[ -1  15   2  -3   0  -1  -1  15   4   7  -2   6 -14   2  14  -5  -3   7
 -13   2  -4   2   0   9 -22   4  -8  -7   3   5  -1   5  -4   1]  4
[ 10 -41   3   9   6   0  -6  12 -11  20   1 -13   3 -12   1   0   5   1
 -30  -7   3   7   5   2 -14  -1   9 -22  -8  -2   0   9  -9   0]  0
[  1 -14  -4  12  -4   7   2  -6   4  17   2  -1   3  -5   0  -1  13  11
 -11  -7  -2  -3  -1   5  -9  -5  -6  12  -6  -2  -1   8   0  -6]  2
[  1 -10   4   0  -3  -5  -7 -20   4  -3   3   7  -5  -2   0 -12  -1   6
   1  -1  23  -1   6  -5   5 -11 -15  10  -4 -22   0 -11   4  -3]  1
[  5  -6  -5  12  -6  -4   7 -13 -10  11   1 -29  -9   0  -2   3  21   7
  15  -1   4   2  -4  -4  17   4 -13  12 -16 -13  -1   1   4  -3]  1
[  2 -18  -9  22  -4   6  10  -3   6  16  -3  47  -6  -7   4   3  -4   5
 -27  -3   1   1   8   4   8  -2  -4   3  -9 -13  -8  -7   7  -3]  2
[  6 -35   7   4  -2   4  -9   2 -15  38   1 -37  -3   3  -7  14   2   8
  10   2   8  -7   4  -8   1   6   5 -27 -16 -11   1 -13  -3   1]  0
[  3 -15  -1   9   3   2   5  -4   6  10   5  47  -7   0   2   1  -2   1
 -24   1  -3   1   0   0   7  -7   7   4  -6 -14  -1   1  11  -3]  2
[  6   5 -10   8  -5  -6  -2   0  -9  11   0  17 -10  -2   1   2  12   7
   9  -8   0  -4  -3   4   2  -3   2   0  -3  -1  -5  -7   0  -9]  1
[  1 -17   7   0  -8  -1  -3  -2  -4  29  -4 -14  -5  -7   2   4   5   5
  -1   3   2   0   6  -2  -2  -8  -1  -8  -5   3  -4  -2  -7   5]  0
[  3   8   7   8  -7  -4 -12  15  -3   0   1   6  -6   0   4   1   8 -10
  -9  -2  -5  15   6  12 -17  -2  -1  -8   4 -10   0  -4  -6  -3]  4
[ -8  15   5   5   8   1   3  31   3  -2   2  -1 -16   1  10   0 -13  -7
  -1   7   1   8   1   4  -7 -11  -5 -25   6  -2   8  13   1   3]  4
[ 12 -13   0  -8  -7  -8   0 -25 -22   1   5  -2 -13   2  -4  -9   1   3
  10  -2   2  -2  -9  -3  11  -6   5  15  -3  -3   4 -15   6   5]  1
[ 19 -37  -1  16 -12  -9  -3  -6  -7  18  -3  -3   0   6  -1   2  26  -4
 -16 -11   4   4   2   6  -7  -3  -4   4  -4   1   5  -7   2  -9]  3
[ -2   5 -10   5  -1   2  -1  30   4  13   1  38  -5  -2   0   0  10  21
 -23   0  -1  -1   2   0   4  -5   8  10 -10  -9  -1   1   3  -9]  2
[  7  -7   6   5  -6  -7   4  20  -3   0  -4  15  -8  -2  19  -6  -3 -11
 -24   0   1   7  13  17 -11   0 -13 -12   0  -4  -6   2   6  -3]  4
[ 15 -16 -10   8   3  -6  -6  18  -2  18 -10  26 -11   0   9   6   3  -8
 -44  -6  -2   1   4   7 -24   7  20  -9   1 -10   7  12  11  -9]  4
[  2 -24   9  14   6   6  -2  12 -13  25  -2 -22   5  -2   0  10   3   2
  -1   0   3   0  -1  -1   4  -3   3 -19 -11  -7   0  -2  -2   8]  0
[  0 -45   7  10  -3  16   1  14  -8  24  -5 -16   9  -1   1  13 -10   4
 -15   3  14  -4   3  -9   5   2  10 -32 -14 -13  -3  10   5   2]  0
[  5 -27  -2  21  -2   2  -4  -2  -3  23   0   1   1 -10   4   0   4  17
 -20  -6   5  -3   4  -3  -9  -1  -8 -10 -10   0  -3   2   5  11]  0
[  8   6   7   4  -1  -2  -1  21  -6 -13  -4 -24 -12  -1  11   0   2 -10
  -4  13   0   3   7  14 -16  -2 -17 -11   0   7   2   4  -2   0]  4
[  5 -19   4  -2 -10   0  -6  13 -14  27   6 -24  -1  -2   0   7   0   6
 -20  -4   8  -1 -10  -4  -7   4   0 -18  -4   8   0   9   6   6]  0
[  6 -26  -6  19 -10   3  -5  -8  -6  33  -1   7  -9   2   3   4  19  11
 -14  -2   2   1   4   7  -2   1   1  10 -11   2  -2  -6   4 -10]  3
[  5 -10  14  -1  -1   3  -8   7  -3  -1   3 -20   7  -6   9  -3  -6 -10
  -2  -7   6   4   0   1  -5  -9   1 -31  -6  -2  -4   4 -12   5]  0
[  3 -24   3   1  -3  -3   1  -5   3   5   2  11  -6   0  -2 -10  -2   7
 -22   3  -1  -2   2   3  -8 -11  -4   0  -5   2   2   5   2  -1]  3
[ -1 -19 -20  11  -4   8   4   3  -1  24   0  -8   1   7  10  12  15  11
 -11   2   2   5   0   1  -8  -5  -8   5  -5   7   9   6   0  -2]  2
[  8 -41   9   1  -1   1 -15  -4 -13  16   4 -23   6   0  -3   7   6 -15
 -29  -6   1  -5  -1  -1 -14  -2  -3  -2  -3   2   2  12  -5   4]  0
[  4 -35  -3  16   1   2  -5  11  -5  16   3 -28   3  -1  -1   9   7  16
 -26   1   8   2   2  -3  -6 -12   6 -13 -13  -1  -3  14  -4   2]  0
[  1  -9   3   7  -7   1  -9 -18   5  12  -1  15  -9  -1  -2  -1  -1   4
  -1  -6   3  -2   4   0  -6   8 -21  -7 -13 -13  -5 -24  17  -3]  1
[  4 -31   3  24  -4   8  13  -1   3  28  -3   8   1   4  -2  -1  12  11
 -18  -1   5  -2  -1   7 -12   3   1   4 -10  -4  -5   6  -2 -17]  2
[  3   7   6  -2   2   4  -4  24   1  10  -1  -4  -7   3  15  -1  -2  -9
 -15   7  -4   9  26   7 -27  -3 -15 -27  -1   2   0   7  -2  -2]  4
[  4  -2  -6   0  -5  -5  -4 -11  -2  16  -1   3 -12  -2   0  -5   0  11
  -2  -3   1  -3   4   0   4   2 -14   7  -8 -10   3  -8   9  -1]  1
[  6   5  -3   6  -1   7   0  17   1  15  -2   5 -11   3   7 -10  -1  -2
 -11   9  -2  -1  16  15 -19   6 -22 -10   2   1   2  -6   3  -4]  4
[  1  -4  -4   7  -6  -6   2  -5   0 -10  -2  -4  -1  -1  11  -5  15   4
  -7  -6  -1  -1   2   7  -3 -12 -12   7  -5  -2   0  -8  -7  -3]  1
[  2 -21   3   4 -13   0  -5  12 -16  19  -1 -27  -1  -3   1   1   3  12
 -12 -13   9  -3  -4  -6   1 -10   8 -19 -15   0  -3  10  -3   6]  0
[  9  -2   4  -2  -3  -4  -2 -17   0  -1  -3   0   8  -1   5 -10   5  -5
  -3  -5   1   2   0   2  -7   9 -20   4  -7  -5  -3 -15   6   1]  1
[  7 -36  -5  18  -8   4   0  -6  -1  19  -1  16   2   1  -2  -1  12  -1
 -18  -3   1  -1  -1   5   5  -5   8   8 -14  -5   0   2  -2  -6]  3
[  2   8  -5   1   5   0   0  18   7  -5  -2  16 -13   7   9   2   9  -3
 -26   0  -5  -2  12   6  -8  -6  -7  -2   5 -16  -3   8   6  -9]  4
[ -1 -21 -10  17  -1   4   0  -8   5   8  -4  26   0  -4   6   3   5  14
 -11  -7   0   1   4   3   5  -7   4  23   0  -6   2   5  -1  -8]  2
[  0 -26 -18  17  -3   5   4   4  -2  13  -4   0   6   1  -3   8  17 -16
 -23  -5   3   1   3   1   0   2   6   2  -7   3  -4  -1   3   0]  3
[  0  -8  -8   9  -2   6   7   5   0  10   1  10  -8  -1   1   6   9  -2
 -10   3   1   8   6   0   2  -4  -2   6  -5   1   3   5   4  -5]  3
[  5   8   3   4   2 -17  -3  19  -2  -8  -9 -19 -12   1   9   3   2 -11
 -12  -6  -5   6   9  13 -20  -7 -18 -12   2   1  -4  -5   1   1]  4
[  2 -26  -3  20  -3   9   5 -18   7  17   1  30  -3  12   9   7   3  14
 -25  -6   2  -4   0   2  -2  -6   1   2 -12 -11  -1  -7   7  -6]  2
[  1 -30  -6  15   0   5   7   0  -1  27   1  -5  -5   1  -7  13  17   9
 -15   2  -2   2  -1   4   2  -6  -3  15 -14   2   0   9  -4  -6]  2
---
[ 13   5  -4   2  29   5  42  22  -8  -4  13   2  -5  15 -11  -5   3   6
  -4   9   0   8  -2  -5  -7  -8  -7  11   8   1   5   9   6   3]  5
[ 17   5   1  -4  59  10  59  43  -8  -6  17   3  -7  33  -7 -11  -4  16
   2  41   0  20  -1  18  -1 -27 -15  17  29  -3 -10   6  15  -1]  6
[ 11   1  14   6   3   0  -1   9   1  -7  -1  -2  -1 -12  -2   5  -1   0
 -12 -27  -2  -5   2 -31  -1  15  13   9  -6   3   1  -8   0   9]  6
[  2  -6   6  -4  15  -2   8   4  -1   1   3  -5   3   1  -6   0   0   0
   3   8   3  -2  -3  20   1  -9  -5   2  15  -2  -7 -10   1  -7]  8
[16  3 10  2 21 -2 24 29 -3 -4  5 -3 -2  4 -4 -3 -5  3 -6  4  2  4  7 -6
  0 -1 -3  7  9  0 -6 -2  6  0]  6
[ 23   3  24   1  46  -2  24  33 -13  -5   1   5  -7   3  -5  -5  -1   5
  -6   2   1  -3  -2  -5   1   1 -11   8  17   2 -10 -12   9   2]  6
[ 16   4   9   4  15   2  16  19  -5  -6   3  -6   2  -4  -1  -4  -2   0
  -8 -12   0   2   1 -19   5   8   5  14   6   0   0  -5   3   5]  6
[ 5 -2  9 -1 34  7 15 11 -5  0  0  4 -3 10 -6 -2  1  4  0  4  0 -1 -1  9
  5 -7  2  3 15 -7 -4 -7  5  0]  5
[ -6  -5   5 -11   7   4   7  -5   0   1  -1  -4   4   6   1  -4   1   1
   5   7  -2  -2   1  20   6  -5   5  13   8  -4   1 -19   1   0]  8
[  7  -3  15   0  27   4   7  15 -11  -2  -2   4  -1  -5  -8   0  -2   3
  -1  -2   0  -5   0  -2   3   0   5   1  13   1  -5  -7   3   0]  5
[ -6  -5   3 -10   9   1  12  -6  -1   1   4  -1   0   9   1   0   0   4
   5  19   2  -5   0  22   1 -18  -4  -3  17  -6  -7  -7   0  -5]  8
[-8 -3  6 -8  6 -8  1 -1  0  4 -3  0  2  1  5  0 14  6  4 10  1 -4  0 13
 -2 -1 -1 -2  2 -2 -7 -6  2  2]  8
[  6   1   7   3   2  -1  -7  -1   2   0  -3   3   2  -8  -8  -2  -5  -2
  -5 -18   2  -7   2 -14   6   4  11   3   2   0   1  -8  -1   8]  5
[ -6  -5  -1  -6   8   9   5  -8   2   3  11  -9   2   4   0   2  -2   0
   5   0  -9  -6   0  18   7  -2   5   6   8   0  -3 -11   2  -2]  8
[ -4  -9  10  -8   4  -3   3  -5  -1  -1  -1  -4   3   3  -2   2  -2  -1
   6   8  -1  -2  -5  21   2  -2   5  -4  11  -4  -4 -13   2   2]  8
[ 10  -1  18   0  26  11  26  13  -5  -6   3  -3   0   1  -2  -3  -9   1
  -5 -11   2   1   9  -7   7   8   9  16  12   3  -3 -10  -1   5]  6
[ -7  -8  12  -4   3   7   2 -11  -4   2   0  -2   6   0  -4   6  -1   1
   5  -3  -3  -6  -1  11   7   3   8   1  10  -4  -5 -18  -4   1]  8
[ 10   4   6   5  15   2  23  17  -3  -5   0   0  -2   1  -4  -4   0   1
  -8  -8   2   3  -1 -11   8   6   1   9   4  -7  -1   0   0   4]  6
[ 13   4  10   2  39  12  40  25  -5  -6  16   2  -2   9  -5  -8  -2   7
  -3   6  -2   8  -1  -3   3 -10   0  17  15   2  -1   2   7   3]  6
[ -7  -9   9  -6   8   2   8  -8  11  -2   0  -3   2   1  -2   3  -4  -2
   5   2  -1 -10   1  17   6   2   6  -1   7  -3  -4 -18  -4   1]  8
[ 18   3  13   3  30  -3  24  27  -9  -6   9   5  -1   1  -8  -3  -2   1
 -13  -5   1   4   0  -9   1   8   3  11  13   3  -1  -5   4   3]  6
[ 6 -3  8  2 17 -3  7  1  0 -9  0  4  0  0 -4 -3 -5 -1 -1 -3 -2 -5  3  0
  3  0  4  4 16  0 -1 -7 -1  6]  5
[ -1  -4   7  -5  18  -2  20   5  -3   0  -5   0   5   9   2   0  -3   1
   7  19   1  -1   1  28   1  -4   1   0   8  -6 -11 -12  -3  -3]  8
